[[122 128 140 130]
 [110 135 126 126]
 [136 141 130 126]
 [131 127 150 120]
 [116 120 109 129]
 [125 142 117 124]]
|
[[116 120 109 129]
 [131 127 150 120]
 [122 128 140 130]
 [110 135 126 126]
 [136 141 130 126]
 [125 142 117 124]]

[[100 132]
 [115 108]]
|
[[115 108]
 [100 132]]

[[138 123]
 [149 116]
 [135 130]
 [131 127]
 [129 129]
 [133 141]
 [132 134]
 [142 128]
 [135 132]
 [143 121]
 [133 137]]
|
[[149 116]
 [143 121]
 [138 123]
 [131 127]
 [142 128]
 [129 129]
 [135 130]
 [135 132]
 [132 134]
 [133 137]
 [133 141]]

[[112 112 127 148 117 110]
 [114 103 142 124 144 106]
 [146 149 123 119 131 150]
 [130 145 110 145 101 138]
 [123 139 116 116 111 135]
 [155 158 116 157 116 154]]
|
[[114 103 142 124 144 106]
 [112 112 127 148 117 110]
 [123 139 116 116 111 135]
 [130 145 110 145 101 138]
 [146 149 123 119 131 150]
 [155 158 116 157 116 154]]

[[140 144 125 145 119 118 127 134 127 145 130]
 [122 124 114 126 135 113 129 145 120 127 121]
 [115 119 139 118 117 142 139 107 136 118 136]
 [138 142 134 141 115 132 128 116 134 140 137]
 [120 139 131 138 112 128 138 122 134 138 145]
 [121 113 126 112 141 136 127 127 125 112 123]
 [149 117 116 116 146 124 107 139 111 119 102]
 [126 141 120 142 128 111 130 147 124 142 130]]
|
[[121 113 126 112 141 136 127 127 125 112 123]
 [149 117 116 116 146 124 107 139 111 119 102]
 [115 119 139 118 117 142 139 107 136 118 136]
 [122 124 114 126 135 113 129 145 120 127 121]
 [120 139 131 138 112 128 138 122 134 138 145]
 [126 141 120 142 128 111 130 147 124 142 130]
 [138 142 134 141 115 132 128 116 134 140 137]
 [140 144 125 145 119 118 127 134 127 145 130]]

[[143 118 130 147 145 109 109 133]
 [124 149 106 108 109 141 154 143]
 [124 115 145 136 136 127 114 114]
 [140 112 140 150 149 109 102 124]
 [141 114 136 148 147 109 105 127]
 [108 131 137 112 113 149 142 113]
 [131 142 111 118 120 131 141 142]
 [135 137 114 126 126 124 135 141]]
|
[[140 112 140 150 149 109 102 124]
 [141 114 136 148 147 109 105 127]
 [124 115 145 136 136 127 114 114]
 [143 118 130 147 145 109 109 133]
 [108 131 137 112 113 149 142 113]
 [135 137 114 126 126 124 135 141]
 [131 142 111 118 120 131 141 142]
 [124 149 106 108 109 141 154 143]]

[[144 134 131 120 131 137 138 144 111 126 127 111 137 124 133 122]
 [142 129 124 138 127 132 112 143 121 121 142 117 133 133 152 122]
 [134 115 119 131 114 114 137 118 137 116 133 127 110 128 141 138]]
|
[[134 115 119 131 114 114 137 118 137 116 133 127 110 128 141 138]
 [142 129 124 138 127 132 112 143 121 121 142 117 133 133 152 122]
 [144 134 131 120 131 137 138 144 111 126 127 111 137 124 133 122]]

[[145 130 139 116 134 120 107 117 137 148 110 150 135 127 117]
 [112 127 134 144 137 146 117 114 145 120 119 145 132 131 133]]
|
[[112 127 134 144 137 146 117 114 145 120 119 145 132 131 133]
 [145 130 139 116 134 120 107 117 137 148 110 150 135 127 117]]

[[134 120 121 157 148 144 103]
 [103 141 152 139 143 147 124]
 [141 121 120 147 139 135 115]]
|
[[134 120 121 157 148 144 103]
 [141 121 120 147 139 135 115]
 [103 141 152 139 143 147 124]]
---
[[150 114 149]
 [148 142 152]
 [151 136 151]
 [114 144 154]
 [109 113 152]]
|
[149 142 151]

[[135 137 128]
 [156 144 109]
 [133 137 131]
 [143 116 120]]
|
[128 144 133]

[[120 153]
 [122 152]
 [114 152]
 [124 152]]
|
[153 122]

[[118 129 122]
 [115 130 118]
 [137 127 134]
 [119 154 117]
 [137 129 132]]
|
[122 130 137]

[[132 153 115]
 [133 142 116]]
|
[115 142]

[[125 130 127 124]
 [123 135 106 137]
 [125 133 131 140]
 [117 133  99 134]
 [131 135 110 140]]
|
[124 106 133 117]
---
[[117 112 143 124 144 138 123 123]
 [120 131 128 145 127 139 144 149]
 [121 113 138 119 139 134 118 118]
 [123 113 137 117 139 131 116 115]
 [140 145 104 128 104 116 130 134]
 [116 118 140 133 140 140 131 135]]
|
[[135 131 140 140 133 140 118 116]
 [134 130 116 104 128 104 145 140]
 [115 116 131 139 117 137 113 123]
 [118 118 134 139 119 138 113 121]
 [149 144 139 127 145 128 131 120]
 [123 123 138 144 124 143 112 117]]

[[124 120 131 119 124 140]
 [126 131 136 121 123 115]
 [129 130 129 123 123 115]
 [135 132 115 144 130 135]
 [125 131 143 121 123 119]
 [126 130 138 115 130 116]
 [129 132 121 150 128 135]
 [124 125 136 116 126 129]]
|
[[129 126 116 136 125 124]
 [135 128 150 121 132 129]
 [116 130 115 138 130 126]
 [119 123 121 143 131 125]
 [135 130 144 115 132 135]
 [115 123 123 129 130 129]
 [115 123 121 136 131 126]
 [140 124 119 131 120 124]]

[[136 121 141 120 114 128 143 133 147 107]
 [129 109 116 120 139 151 143 123 140 140]
 [129 143 147 134 124 112 133 134 123 114]
 [130 142 142 136 124 115 136 126 128 112]]
|
[[112 128 126 136 115 124 136 142 142 130]
 [114 123 134 133 112 124 134 147 143 129]
 [140 140 123 143 151 139 120 116 109 129]
 [107 147 133 143 128 114 120 141 121 136]]

[[129 128 123 127 134 130 127 129 129 129 127 128 129]
 [138 133 127 109 122 135 130 134 129 137 126 112 135]
 [127 132 131 125 126 131 130 129 132 133 128 130 128]
 [127 127 125 128 132 127 130 127 129 124 130 133 127]
 [128 125 119 129 117 117 134 125 124 115 153 114 125]
 [127 130 129 133 127 128 132 130 133 130 128 129 128]]
|
[[128 129 128 130 133 130 132 128 127 133 129 130 127]
 [125 114 153 115 124 125 134 117 117 129 119 125 128]
 [127 133 130 124 129 127 130 127 132 128 125 127 127]
 [128 130 128 133 132 129 130 131 126 125 131 132 127]
 [135 112 126 137 129 134 130 135 122 109 127 133 138]
 [129 128 127 129 129 129 127 130 134 127 123 128 129]]

[[101 112]
 [121 139]
 [126 144]]
|
[[144 126]
 [139 121]
 [112 101]]

[[155 143 124 135 154 105 108 109  99 127]
 [154 134 135 127 131 132 109 146  99 146]]
|
[[146  99 146 109 132 131 127 135 134 154]
 [127  99 109 108 105 154 135 124 143 155]]

[[124 111 113 122]
 [119 121 128 125]
 [111 126 113 123]
 [145 135 135 106]]
|
[[106 135 135 145]
 [123 113 126 111]
 [125 128 121 119]
 [122 113 111 124]]

[[150 134 126 138 117 114 116 118 120 119 149 146 105 122]
 [115 129 125 111 121 132 127 119 135 129 133 124 124 122]
 [130 129 136 135 118 126 132 131 142 126 136 121 129 131]
 [129 148 120 134 119 137 118 118 139 115 127 136 122 125]
 [121 143 112 127 131 126 133 110 139 132 131 137 136 126]]
|
[[126 136 137 131 132 139 110 133 126 131 127 112 143 121]
 [125 122 136 127 115 139 118 118 137 119 134 120 148 129]
 [131 129 121 136 126 142 131 132 126 118 135 136 129 130]
 [122 124 124 133 129 135 119 127 132 121 111 125 129 115]
 [122 105 146 149 119 120 118 116 114 117 138 126 134 150]]
